Below are the code and all the weights of a small trained network. Each question names an input and a class and asks about switching units off, where a switched-off unit gives its printed mean instead of its output.

import numpy as np


def w(rows, s, z=0):
    codes = np.array(rows[::2]) - 128.0
    scale = np.full(codes.shape[1], s)
    scale[-1] = z or s
    return codes * scale


def f(y):
    return y / 2 * (1 + np.tanh(0.7978845608 * (y + 0.044715 * y**3)))


def log_softmax(a):
    a = a - a.max(-1, keepdims=True)
    return a - np.log(np.exp(a).sum(-1, keepdims=True))


def net(x, mask):
    res = np.array(x, float).reshape(1, 6) / 4 @ E
    y = f(res @ A[0][:, :-1].T + A[0][:, -1])
    res = res + np.where(mask, y, B[0][:, -1]) @ B[0][:, :-1]
    return log_softmax(res[-1] @ U[:, :-1].T + U[:, -1])


A, B = {}, {}
E = w([
[112,102,173,137,85,160,101],'x0',
[119,138,147,104,151,162,134],'x1',
[125,134,139,111,146,153,134],'x2',
[85,103,39,166,147,180,143],'x3',
[121,2,124,102,148,49,103],'x4',
[112,160,150,153,168,107,41],'x5',
],0.013)
A[0] = w([
[175,205,111,201,135,151,155,18],'N0',
[65,130,59,179,148,147,106,60],'N1',
[141,165,144,148,192,114,12,71],'N2',
[142,119,137,66,71,117,206,22],'N3',
[187,157,95,111,170,126,143,192],'N4',
[125,116,180,199,90,176,137,207],'N5',
[116,24,137,158,171,133,121,35],'N6',
[126,137,92,86,212,49,164,152],'N7',
[217,169,177,87,115,74,114,1],'N8',
],0.011,0.0034)
B[0] = w([
[123,32,201,242,184,106,37,236],'N0',
[146,155,81,21,165,140,149,215],'N1',
[18,81,80,226,38,181,246,254],'N2',
[45,70,104,254,77,204,172,190],'N3',
[75,169,185,108,121,91,202,190],'N4',
[142,186,157,127,159,56,86,191],'N5',
[114,121,153,186,164,84,64,212],'N6',
[127,170,186,174,150,84,147,224],'N7',
[214,101,13,54,179,170,30,229],'N8',
],0.0096,0.0088)
U = w([
[92,89,238,155,162,128,112,49],'0',
[39,105,83,131,3,202,229,61],'1',
[148,116,13,48,168,217,125,133],'2',
[74,153,192,100,86,113,158,247],'3',
],0.011,0.013)

Each question gives the input, the list of numbers given to net, and the class t.
The units are the neurons (one row each of A and B). Each row of codes is followed by its name. A weight is (code - 128) times the scale printed after its matrix; where a second scale follows, it is the last column's (A, B and U).
mask holds one flag per neuron, in row order. A switched-off neuron (its flag False) gives its mean, the last column of its row in B, instead of its output. The means were averaged over made-up inputs and are rounded, as every weight is.
A unit's drop is (log p(t) with every unit on - log p(t) with that unit switched off) / (log p(t) with every unit on - log p(t) with every unit switched off).
The circuit of an input: a set's keep is (log p(t) with only the set's units on - log p(t) with every unit switched off) / (log p(t) with every unit on - log p(t) with every unit switched off). Starting from all 9 units, units are removed one at a time, each time the one whose removal leaves the highest keep (on an exact tie, the one counted first), for as long as the keep stays at least 0.8.
circuit, biggest first: the units of the circuit, biggest drop first
most important unit: the unit with the biggest drop
k most important neurons: the k neurons with the biggest drops, biggest first
drop when u is switched off: that unit's drop, to one decimal
input [-6,8,6,2,3,5], class 3: most important unit => N7
input [7,2,-3,4,-6,-3], class 3: 2 most important neurons => [N6 N8]
input [-3,-8,-5,8,-6,4], class 2: 2 most important neurons => [N1 N7]
input [5,8,5,8,-6,3], class 2: 4 most important neurons => [N1 N7 N6 N4]
input [8,-3,-8,7,4,-2], class 3: 4 most important neurons => [N8 N0 N6 N5]
input [-4,2,6,8,-8,6], class 0: 2 most important neurons => [N0 N8]
input [6,-8,6,5,0,7], class 1: 2 most important neurons => [N2 N8]
input [5,-8,2,4,-4,-1], class 3: 2 most important neurons => [N8 N5]
input [-2,0,8,-7,-5,-7], class 1: 4 most important neurons => [N3 N4 N1 N6]
input [-5,2,-6,3,4,-1], class 3: 3 most important neurons => [N0 N8 N7]
input [3,-7,-4,-8,7,-4], class 2: 2 most important neurons => [N8 N0]
input [-4,5,-5,3,-5,1], class 0: 3 most important neurons => [N0 N8 N2]
input [-4,-7,-6,6,-2,6], class 1: 3 most important neurons => [N2 N8 N5]
input [2,6,1,-3,2,-6], class 1: circuit, biggest first => [N3]
input [-2,2,-4,1,-5,2], class 0: 2 most important neurons => [N0 N2]
input [-6,1,-2,-7,-6,0], class 2: 2 most important neurons => [N8 N6]
input [-4,-6,-3,-1,-2,4], class 1: 3 most important neurons => [N2 N5 N6]
input [-7,0,8,1,-3,7], class 1: drop when N2 is switched off => 1.4
input [0,4,3,-2,-7,3], class 0: drop when N0 is switched off => 1.6
input [5,3,-8,1,-1,6], class 1: drop when N2 is switched off => 0.6
input [-3,-8,8,0,-8,-4], class 0: drop when N5 is switched off => 0.0
input [-2,-4,-6,8,-5,-7], class 2: circuit, biggest first => [N2]
